In the rows, zero is written as 128.
Here are made-up objects, facts about them, and rows of numbers that follow some of those facts. Name the object behind each unnamed row.

Facts:
bebron -Π-> e; benun -Π-> c; brabi -Π-> d; breplosto -Π-> e
bretrul -Π-> b; bridru -Π-> a; briplir -Π-> a; brodriplen -Π-> a
broflir -Π-> d; brugina -Π-> a; bupliplol -Π-> b; dakos -Π-> c
detus -Π-> e; didripu -Π-> a; dimolek -Π-> a; dragok -Π-> b
dreklil -Π-> b; dremal -Π-> a; drerer -Π-> d; drogestem -Π-> e
dromama -Π-> b; duklezan -Π-> c; duren -Π-> b; falas -Π-> a
felo -Π-> g; figruve -Π-> a; fivikle -Π-> a; flobran -Π-> e
flodem -Π-> d; fluti -Π-> a; fome -Π-> e; gapar -Π-> a
gastom -Π-> a; gatro -Π-> a; gatrotum -Π-> e; gide -Π-> a
godem -Π-> b; gregam -Π-> f; gregel -Π-> f; grinas -Π-> b
griplo -Π-> f; groras -Π-> d; grotes -Π-> a; gruklalos -Π-> a
gruruk -Π-> d; grusko -Π-> f; gruze -Π-> a; gure -Π-> b
kidu -Π-> a; kileva -Π-> d; klebro -Π-> g; klekin -Π-> b
klesum -Π-> a; kliskur -Π-> a; klope -Π-> c; kluple -Π-> c
kugun -Π-> a; kuluk -Π-> a; lameko -Π-> b; lebe -Π-> a
leseful -Π-> a; ludi -Π-> b; lugron -Π-> a; lutel -Π-> c
mosir -Π-> b; neflum -Π-> c; neklor -Π-> a; nibo -Π-> c
nidir -Π-> e; nofer -Π-> d; pabol -Π-> c; piplitrer -Π-> a
plafu -Π-> g; plastabri -Π-> a; plazak -Π-> b; plides -Π-> b
plifle -Π-> a; plika -Π-> b; plukalur -Π-> b; pluson -Π-> c
pokek -Π-> c; pustos -Π-> b; ridrifi -Π-> a; riko -Π-> d
rubro -Π-> c; sakagres -Π-> c; seflol -Π-> d; sirizo -Π-> e
skisasin -Π-> a; skupur -Π-> f; skuvem -Π-> g; stokligru -Π-> d
stope -Π-> f; suflar -Π-> c; sumom -Π-> b; sutrom -Π-> b
tastel -Π-> g; tavin -Π-> g; tegoflen -Π-> a; tetro -Π-> d
tilim -Π-> b; tovidor -Π-> a; traplor -Π-> e; treflur -Π-> g
treplun -Π-> e; triklis -Π-> b; tugru -Π-> c; tutel -Π-> c
vabron -Π-> e; vefi -Π-> a; vosu -Π-> e; vubi -Π-> c
vugrur -Π-> b; vuni -Π-> c; zatin -Π-> a; zenadri -Π-> c
zepu -Π-> a; zovu -Π-> b; zubir -Π-> g; zuti -Π-> a
bretrul -ψ-> brodriplen; bretrul -ψ-> felo; bretrul -ψ-> dragok; bretrul -ψ-> klekin
bretrul -ψ-> gide; dimolek -ψ-> zatin; dimolek -ψ-> tugru; drerer -ψ-> tegoflen
drerer -ψ-> briplir; drerer -ψ-> gruruk; drerer -ψ-> lugron; drerer -ψ-> griplo
dromama -ψ-> plafu; dromama -ψ-> zuti; dromama -ψ-> bebron; dromama -ψ-> neflum
dromama -ψ-> benun; dromama -ψ-> godem; duren -ψ-> neklor; duren -ψ-> vugrur
duren -ψ-> brugina; flobran -ψ-> brabi; flobran -ψ-> detus; flobran -ψ-> skuvem
flobran -ψ-> benun; flodem -ψ-> tegoflen; flodem -ψ-> fluti; gatro -ψ-> nibo
gatro -ψ-> leseful; gatro -ψ-> vosu; gatro -ψ-> tovidor; gatro -ψ-> ridrifi
gatro -ψ-> duklezan; gregam -ψ-> broflir; gregam -ψ-> nofer; grotes -ψ-> gapar
grotes -ψ-> duklezan; gruklalos -ψ-> falas; gruklalos -ψ-> treflur; gruklalos -ψ-> figruve
grusko -ψ-> plifle; grusko -ψ-> suflar; grusko -ψ-> klesum; grusko -ψ-> duklezan
kidu -ψ-> nidir; kidu -ψ-> sirizo; kidu -ψ-> gregel; kidu -ψ-> kuluk
kliskur -ψ-> plukalur; kliskur -ψ-> kileva; kliskur -ψ-> bupliplol; kliskur -ψ-> dreklil
klope -ψ-> vabron; klope -ψ-> suflar; klope -ψ-> pustos; kugun -ψ-> pabol
kugun -ψ-> nidir; kugun -ψ-> plukalur; kugun -ψ-> ludi; kugun -ψ-> vefi
lameko -ψ-> sirizo; piplitrer -ψ-> bridru; piplitrer -ψ-> plastabri; plides -ψ-> vuni
rubro -ψ-> fivikle; rubro -ψ-> triklis; rubro -ψ-> plifle; rubro -ψ-> didripu
rubro -ψ-> suflar; seflol -ψ-> dakos; skisasin -ψ-> grinas; skisasin -ψ-> dakos
skisasin -ψ-> lebe; skupur -ψ-> fome; skupur -ψ-> tutel; skupur -ψ-> bebron
skupur -ψ-> stokligru; tastel -ψ-> drogestem; tastel -ψ-> sakagres; tastel -ψ-> plazak
tastel -ψ-> sutrom; tavin -ψ-> plafu; tavin -ψ-> groras; tavin -ψ-> mosir
tavin -ψ-> lutel; tilim -ψ-> gruze; tilim -ψ-> pluson; tilim -ψ-> lutel
traplor -ψ-> sumom; vubi -ψ-> riko; vubi -ψ-> gatrotum; vubi -ψ-> sumom
vubi -ψ-> kuluk; zenadri -ψ-> zovu; zenadri -ψ-> brugina; zenadri -ψ-> klesum
zepu -ψ-> felo; zepu -ψ-> plika; zepu -ψ-> klesum; zepu -ψ-> lebe
zubir -ψ-> gapar; zubir -ψ-> kluple; zubir -ψ-> treplun; zubir -ψ-> gastom

Named rows:
[166 111 170 139 126 130 157 187 126 120 108 130 117 121 131 128  92 130
 162  99 115 159 110 119 128 129 102 153 110 134 119] : kuluk
[134 133 121 137 120 127 159 112 143 133  97 130  81 136 103 128 117 119
 155 129 144 138 142 139 133 144 121 105 128 157  94] : brodriplen
[135 120 130 138 121 137 146 147 126 119 105 128  88 127 130 134 115 123
 155 121 126 137 133 133 150 132 112 121 127 129 116] : bridru
[134 120 134 137 120 136 145 145 128 119 101 125  85 128 129 136 118 120
 156 122 126 139 135 132 159 131 112 125 128 129 112] : figruve
[126 138 110 126 116 141 137 123 102 107 110 123  78 123 122 140 104 123
 116 123 115 120 124 122 123 134  94  87 127 122 110] : ridrifi
[120 106 131 111 143 136 130 146 110 138 149 132 167 117 130 125 135 119
  77 149 119 130 146 144 145 121 164 104 100 148 168] : gure
[125 110 169  98 146 143 144 186 119 136 165 133 143 111 119 113 132 150
  83 122 146 145 160 144  47 121 157  83  93 152 163] : plukalur
[119 118 124 112 146 125 145 120 127 144 132 133 156 121 102 120 132 120
  83 159 137 141 162 153 129 132 170  76  92 173 145] : dragok
[132 113 110 102 141 133 125 130 119 143 146 135 201 109 130 100 123 108
  74 138 100 126 132 149 125 120 135  82  85 137 168] : pustos
[121  99 122 112 133 133 129 111 109 151 156 137 191 129 119 128 122 104
  59 155 116 115 122 146 151 126 173 126 114 163 171] : duren
[114 162 145 155 152 115 120 128 137 140 110 114 170 130 194 113 151 139
 106 122 127 142 158 112  97 128 143  90 148  87 135] : lutel
[117 139 149 154 133 114 113  98 128 132 121 121 176 134 192 129 131 143
  87 111 117 143 133 112  95 127 155 105 149 108 137] : pokek
[117 146 146 155 135 111 117 107 128 130 112 117 170 127 190 125 141 150
  94 112 118 153 144 111  92 127 154  95 140 108 136] : vuni
[102 157 137 149 134 112 109  92 101 114 115 114 156 123 182 140 129 156
  64 116 117 143 147 106  90 128 142  75 141 102 130] : kluple
[111 168 116 139 132 110 106  66 109 116 110 117 166 118 181 120 120 150
  62 109 101 141 140 108  57 129 119  39 127 101 126] : duklezan
[162 105 142 129 123 130 164 158 118 115 136 134 112 110 103 121 100 125
 187 119 102 152 116 114 168 123 105 182 109 132 103] : riko
[137 115 116 121 121 136 161 130 124 116 135 129  78 113 102 124 122 122
 186 132 117 139 144 126 171 127 112 147 124 129  98] : broflir
[139 117 115 124 121 137 156 130 123 116 138 130  78 114  98 122 123 122
 190 134 117 138 141 126 164 127 114 149 123 127  96] : nofer
[123 177 115 114 144 124  98 136 167 124 130 125 105 126  87 125 153 147
 194 138 148 101 127 122 137 129 104 187 131 107 111] : detus
[145 158 152 117 134 116 107 157 163 111 135 130 123 114  88 124 123 167
 191 109 143 134 109 115 105 125 104 205 105 133 109] : sirizo

Name these rows:
No name comes twice in this set of rows, the named rows included.
[157  93 171 131 123 126 168 174 123 120 144 129 134 119 148 126 120 121
 130 109 117 168 130 115 110 123 121 127 125 122 108]  gregel
[113 115 128 115 151 150 130 166 104 161 166 131 179 140 130 133 152  93
  72 165 125  84 127 132 166 128 169 146 145 124 188]  dromama
[121  85  99 121 105 144 135 116 143 115 138 135  68 114 137 105 137 126
 216 123 122 141 163 157 174 113 126 141 122 116 107]  gruruk
[116 161 117 120 132 131  94 125 157 131 149 130 123 142  90 144 153 135
 178 146 148  75  97 118 152 136 124 238 158 116 126]  flobran
[133 120 111 138 104 129 151  72 130 141 118 139 110 151 103 144 104 101
 118 134 129 108 101 137 137 149 131 141 154 165 103]  zepu
[115  67  98 126  91 151 128  95 133 123 156 141  82 131 143 125 134 118
 195 127 119 116 127 150 200 116 150 189 151 125 117]  drerer
[103 162 128 145 131 115 107  79 104 113 117 113 163 125 187 132 125 151
  57 111 107 139 142 104  70 130 137  61 138 102 129]  nibo
[124 134 130 138 131  91  53 114 129 111 128 122 147 157  74 166 148 157
 122 156 182 112  74 104 166 111 137 212 152 143 161]  tastel
[119 122 109 129  98 146 130  95  87 110 134 128  95 143 120 166 104 111
  81 129 108  92  87 110 135 139 112 138 158 129 124]  gatro
[134 135 116 133 120 124 159 102 146 136  97 132  91 134 109 123 116 116
 154 126 134 142 141 141 124 143 112  89 122 152  92]  lebe
[140 102 172 133 106 150 154 166 118 130 152 138  90 149 130 146 102 133
 122 100 142 112  92 122  75 137 132 176 161 145 132]  kugun
[109 174 105 108 129 122  89 113 137  95 131 123  91 116  82 147 132 162
 157 138 137 110 127 115 124 129 105 168 119 126 104]  treplun
[141 150 145 126 127 117  96 135 149 116 138 134 142 126  92 145 124 149
 172 124 132 114  80 111 161 128 116 250 122 138 123]  traplor
[134 110 107 124 111 133 163  89 130 127 145 137  88 131  85 133 117 112
 170 145 126 125 129 127 158 137 129 163 141 148  92]  seflol

The same objects again, as new rows of numbers:
Some objects and their rows:
[ 94 127 139  92 106 152 109 148  96 168  70 111  85 149 174 124  92 105
 133 148 169 181 171  98 172  99  72 147 144 110 116 137 108 154 136 110
 123 101 153 114 153] : vabron
[137 106 156  99 128 102 114 112 143 140 150 151  85 119  88 166 101 110
 172 182 159 129 135 153 109  65  87 133 155 109 113 169  78  92 122 112
  98  79  90 130 171] : sutrom
[ 85 128 150 109 165 160 155 108  87 166 116 173 121 150  92 112 141 109
  88  98  83 182 129  70 109  96 175 172 125 100 127  92 163 147  88 109
 146 167 154 174  78] : plafu
[136 178 110 176 103 138  99 135 160 111 155 111 178 170 171 145 135 178
 157 138  91  88  90 136 129 147 160  78 117 135 134 159 145 162 121 112
 114  96 109 150 108] : brugina
[125 104 122  90 111 151 129 129  79 136  71 113  88  86 152 101  96 104
  88 114 170 184 170 156 106  99  79 170 105 105 119 131  97 119 154 128
 126 127 153 105 160] : traplor
[102 138 148 172 112  96 119 155 164 130 144 115 129 126 102 173 110 102
 106 100 169  98 170 122 178 164  72 151 152 110 114  90 145 168 141 133
 170 153 152 127 112] : nibo
[133 149 149 174 151 144  96 122 168  97 124 144 179 109 112  99 149 138
 134 107  81  87  90 132  89 136 175  79  95 128 139 155 151 143 100 114
 123 127 112 153 116] : gruze
[145  96 156  91 167 146 106 128 149 137  88 152  91  86 105 106 117 102
 171 165  90 125 134 160 133 135 115 156 109 164 146 134  78  72 119 148
 106 144 128 106 123] : tilim
[147  96 105 123 183 110 124 129  78 170  97 112  82 180 141  83  87 166
 154 113 170 167 167  86 109 156 170 145 157 149 155  88 158  78 152 180
 162 103 110 105 167] : drerer
[ 94 102 158 183 175 133 120 154 165 137 111 171 166  90 105 158  94 104
  91 101 154 149 170 130 135 144 102 176 138 109  86 108 144 167  95 143
 170 165 151 149  94] : benun
[146  97 151  92 133 119 120 124 131 134 133 129  89  93  99 118 127 106
 159 178 134 106 131 160 137 129  89 151 137 158 139 149  80  70 150 136
 102 130 119 106 157] : plides
[128 139 154 175 164 149  97 124 171  98 102 155 178 106 120  98 140 131
 137 104  79  89  90 129  87 131 177  80  92 132 143 154 150 147  92 113
 125 135 114 156 106] : zuti
[147  99 126  90 138 159 172 153  78 169 137 117  82 161 178  84  82 155
 172 133 170 149 169  81 142 134 175 101 170 167 149  84 155 133 138 141
 153  84  85 110  85] : seflol
[ 97 100 158 180 173 138 113 151 166 135 109 170 164  89 104 156  95 103
  96  99 152 152 170 134 133 151 104 177 134 108  95 105 143 167  98 151
 171 163 150 143  88] : neflum
[133 106 147  94 109  78 183 131 126  81 105 135 101  91 148 134 100 110
  94 178 164 121 107 168 124  67 102 120  98 147 108 155  78  83 125 110
 100 159 142 111 175] : plukalur
[104 157 100  94 111 156 161  96  80 165 158 139 109 132  80 109 189 116
  80  97 131 162 143  72 102 135 160 175 166 100 116  91 165 114 135 107
 136 165 149 166  92] : treflur
[131  98 159 101 171 128 146 142 161 149  79 169 103  90 126 104 106 103
 145 177  92 114 130 142 130  91 101 138 122 166 121 149  83  85  97 115
 106 158 135 122 149] : mosir
[142 140 103 188 167  88  96 100 166 128 144 112 176 173 108  85 184 187
  93 132  85  88  89 139  88 165 156  80 113 130 145 170 159 126 144 157
 130 134 138 127 172] : lugron
[139 173 110 171 102 152 106 139 151 117 156 111 179 154 177 140 143 185
 147 150  89  89  90 134 121 161 164  80 136 154 119 158 151 163 134 113
 115 106 106 149  83] : lebe
[127 107 112  89 151 163 157  73  82 162 155 166  84 175  81 168 210 104
 133  99  80 182  91  78 145 122 180 189 107 112 153  91 111  67  89 130
 102 169 155 149  77] : skupur

Which object is each row?
No name comes twice in this set of rows, the named rows included.
[124 106 154 171 141 116 109 146 143 120 154 132 144  94  90 170 107 107
  96 102 168 138 169 152 142 163  84 180 153 103 103 109 140 168 147 165
 170 149 146 119 111]  pokek
[146  98 144  91 120 144 108 138 115 144 135 113  92 115 164 152 112 108
 176 179 123 123 120 164 173 150  86 150 134 165 147 141  74 101 148 155
 102 111 126 105 115]  duren
[ 93 153 149 178 106  92 131 155 163 138 144 115 138 149 130 177 104 104
 104 102 170  99 168 112 180 159  73 141 158 111 104  92 145 167 133 122
 171 153 152 139 114]  duklezan
[145  98 135  90 116  92 171 123 113  74 107 121  92  86 128 134 105 106
 125 171 160 132 112 170 129  87 119 138  92 144 139 142  75  74 143 134
 102 150 139 104 171]  lameko
[117 116 154 177 114 140 141 155 122 147 157 128 173 103 164 178  97 122
  95 128 168 132 169 139 167 169  79 177 170 126  74 114 145 167 146 152
 170 152 146 134  75]  dakos
[116 151  92  89 109 156 182  74  79 162 159 151  86 181  81 175 208 112
  95 122  81 183  89  75 150  99 178 187 144 110 146  99 128  69  95 111
  97 170 154 165 131]  stope
[129 150  88  89  98 160 158  83  77 165 159 115  83 184  85 182 207 107
 167 103  78 182  90  77 182 143 176 190 124 111 156  84 101  94  99 125
  94 165 155 135  75]  grusko
[115 107 145  91 125 158 106 137  85 168  80 121  87  93 136  95 105 104
  97 141 170 183 171 112 114 117  73 172 150 112 104 145 121 124 152 117
 128 116 151 109 148]  breplosto
[109 121 158 180 139 108  98 134 146 123 158 146 112 115  83 182  93 113
 133 127 170 161 169 149 111 111  87 176 167  94  86 153 134 167 128 147
 170  87 112 151 147]  sakagres
[106 139  98  97 121 155 139  91  77 165 154 131  96 165  85 131 166 124
  93  98 118 181 128  75 115 126 168 177 143  97 137  93 162 136 115 121
 139 161 152 154  95]  klebro
[ 89 104 158  92 166 161 117 147 111 166  64 164  98  88 159  89  92 102
  93 134 155 183 171  90 106  87  75 166 135 123  88 142 128 137  99 110
 134 148 153 133 134]  bebron

Now the same objects, written a new way:
Some rows with their names:
[121 135 143 121 140 143 104 115  71 103 119 105 191 109 106 110  99 102
 124 127 125 119  88 108 162 142 140 121 152  86 145  86 165  88  82 110
  87 100  96 155 139] : piplitrer
[ 36 117 106 142  79 184 139 145 149 115  96 113 118  82 178 117 102 156
 161  75  82 181 152 149 161  88 133 130 142  97 158 145 109  98 101 104
  89 106  95 105 140] : plukalur
[135 136 141 130 127 165 141 106 103 131  89  99 160  94 149 133 113 116
 144 109  99 132 140 105 167 120 126 105 145 122 131 115 130  83  67 142
  92 136 105 153 117] : falas
[113 132 143 121 145 140 102 112  70  98 127 101 191 119 108 107 107 109
 136 126 128 121  92 108 156 130 139 122 148  89 141  86 161  83  74 103
  85  99  99 155 142] : kliskur
[ 37 120 107 144  73 186 147 147 151 124  91 119 115  79 176 124  94 155
 144  75  79 180 149 151 166 103 134 129 145  90 163 148 112 108 114 111
  89 111  91 112 134] : sutrom
[142 121 110 144 155 124  92 158  75 143 137  86 114 172  87 134 108 149
 120 115  75 104  83 109  74 167  96  98 153 100 167  73 175 171 137 112
  99 135  78 156 154] : zenadri
[ 63 131  84 158 108 119 130 143 122 145 104  86  98 112 167 123 115 158
 102  78  61 145 150 212 110 154  71 110 130 164 192 119 162 167 145 135
 129 154 140 109 155] : treflur
[139  91 115 124 165 118  83 105  54  73 158 184 188 175 114 168 103  99
  99 144  53 161 109 182 149 173  84 161 130 112 186  99 162 128 171 159
 136 147 161 156 111] : traplor
[139 118 132 125 135 114 132 119  80 148  96 101 118 123 125 136 137 125
 109 128  79 118 112 159 104 140  97  76 135 153 169 113 153 142  80 142
 140 104 158 144 131] : lutel
[133 136 141 130 126 165 142 106 101 130  89  99 159  94 151 132 112 117
 145 109  98 131 140 105 168 120 126 106 144 120 130 115 128  82  67 142
  93 135 107 153 116] : figruve
[ 36 117 113 129  77 170 114 139 111  92 114 126 156  80 131 109  87 147
 121  89 110 150  89 183 154 111 144 141 161  72 188 120 157 128 135  78
  84  61  96 127 143] : tilim
[ 37 118 109 141  69 187 151 139 148 122  88 119 117  77 178 123  95 153
 143  77  80 174 146 160 164  97 137 128 148  91 167 149 115 113 112 109
  89  94  99 113 130] : godem
[135 134 137 134 129 167 142 111 105 136  89  97 158  95 142 137 111 119
 150 106  93 130 140 103 168 121 124 107 144 122 129 113 129  84  69 143
  91 142 100 152 118] : brodriplen
[138 111  99 134 151 152 102  72  80 126 125 148 117 186 125 181 133 117
 128 143  60 153 153 192 141 168 111 146 129 180 126 126 103 129 139 148
 127 127 160 141 111] : drogestem
[101 139 107 104 160 133 141 157  76 156 135 115 207 110  90 108  77  49
 120 154 112 161  86 119 169 121 136 117 132  97 124  97 170 139  85 113
  87 157  76 157 136] : skisasin
[143 170 151 130 109 162 122 124 114 135  93 103 119 113 159 116 108 140
 104  91 140 149 136 106 173 160 145  80 143 115 109 112 104  73  64 153
 111 154  92 142 128] : gapar
[ 39 118  97 147  75 192 152 157 154 135  90 110 114  80 156 132  88 154
 155  76  71 175 152 139 165 102 130 131 147  90 156 145 113 126 124 111
  87 128  75 121 139] : plika
[ 39 119  98 159  73 195 144 154 154 130  89 104 101  79 153 137  91 156
 162  74  71 160 152 127 161 107 129 134 156  88 161 140 113 121 128 112
  85 121  71 120 140] : zovu
[ 50 131  84 147 124 106  98 150  84 119 147  89 122 131 120 108 101 156
  95  85  73 131 101 214  90 164  98 126 135 130 202  90 186 174 160 102
 111 129 131 125 156] : tastel
[136 139 139 136 123 165 139 111  96 133  88  99 148  94 151 129 110 114
 140 106 104 126 133 105 169 121 130 104 151 122 133 111 131  79  67 146
  91 126 102 150 114] : fluti

Name these rows:
No name comes twice in this set of rows, the named rows included.
[144 137 124 162 126 184 132 127 102 142  87  86 120 105 115 160 104 136
 169  93  81 110 138 100 158 127 111 119 170 116 132  97 136  90  82 145
  83 141  71 153 129]  brugina
[ 37 120  93 129  84 184 166 160 153 147  95 125 148  77 160 122  82 147
 143  80  76 199 150 164 168  93 132 125 135  95 149 152 112 134 115 115
  91 140  83 118 133]  grinas
[ 60 130  86 155  94 118 138 123 109 141  98  87  99  99 171 120 118 156
 101  82  65 132 140 217 103 143  79 110 136 167 199 122 170 174 143 127
 121 119 155 107 153]  plafu
[ 33 102 112 125 121 156  93 148 125  71 164 113 175 105 142 107 111 156
 178  82  93 184 130 144 126  90 135 149 132  75 174 111 137  88 107  69
  85  90  96 125 155]  lameko
[134  92 146 117 166  97  88 165  58  89 141 145 189 122 115 127 111 136
  98 115  58 141  86 123 111 173  54 120 128  75 205  89 185 117 149 159
 161 160 149 157 143]  vubi
[142 132 131 128 142 114 120 148  95 155 104 101 103 147 126 131 131 143
 102 105  84 133 127 138 127 161 104  70 130 150 144 111 134 113  79 154
 159 151 139 139 141]  kluple
[124 110 148 127 150 149 124 117  98 101  96 110 184  92 175 137 122 130
 162 101  75 153 153 102 166 133  93 124 131  98 147 118 134  74  71 150
 102 157 122 154 120]  kuluk
[135 117 128 126 149 114 121 138  95 148 108  97 118 147 124 136 141 144
 121 113  73 131 133 135 102 146  84  77 127 153 153 111 139 122  76 145
 150 146 146 145 143]  pabol
[ 36 119 109 133  85 170 108 153 119  94 121 124 154  83 127 107  85 151
 123  83 103 162  98 166 157 126 142 141 155  73 180 117 150 118 138  82
  85  76  82 128 149]  plides
[139 142 138 140 121 165 137 114  88 134  88  98 142  95 152 124 109 111
 136 104 109 121 127 105 168 122 132 105 157 122 134 109 137  79  67 149
  89 118 101 146 111]  tegoflen
[130 132 153 117 111 175 141  73 144 114  88  94 168  94 126 162 122 144
 160 120  97 134 154 105 169 132 133  98 131 108 120 125 111 102  67  98
 102 144 109 159 136]  plifle

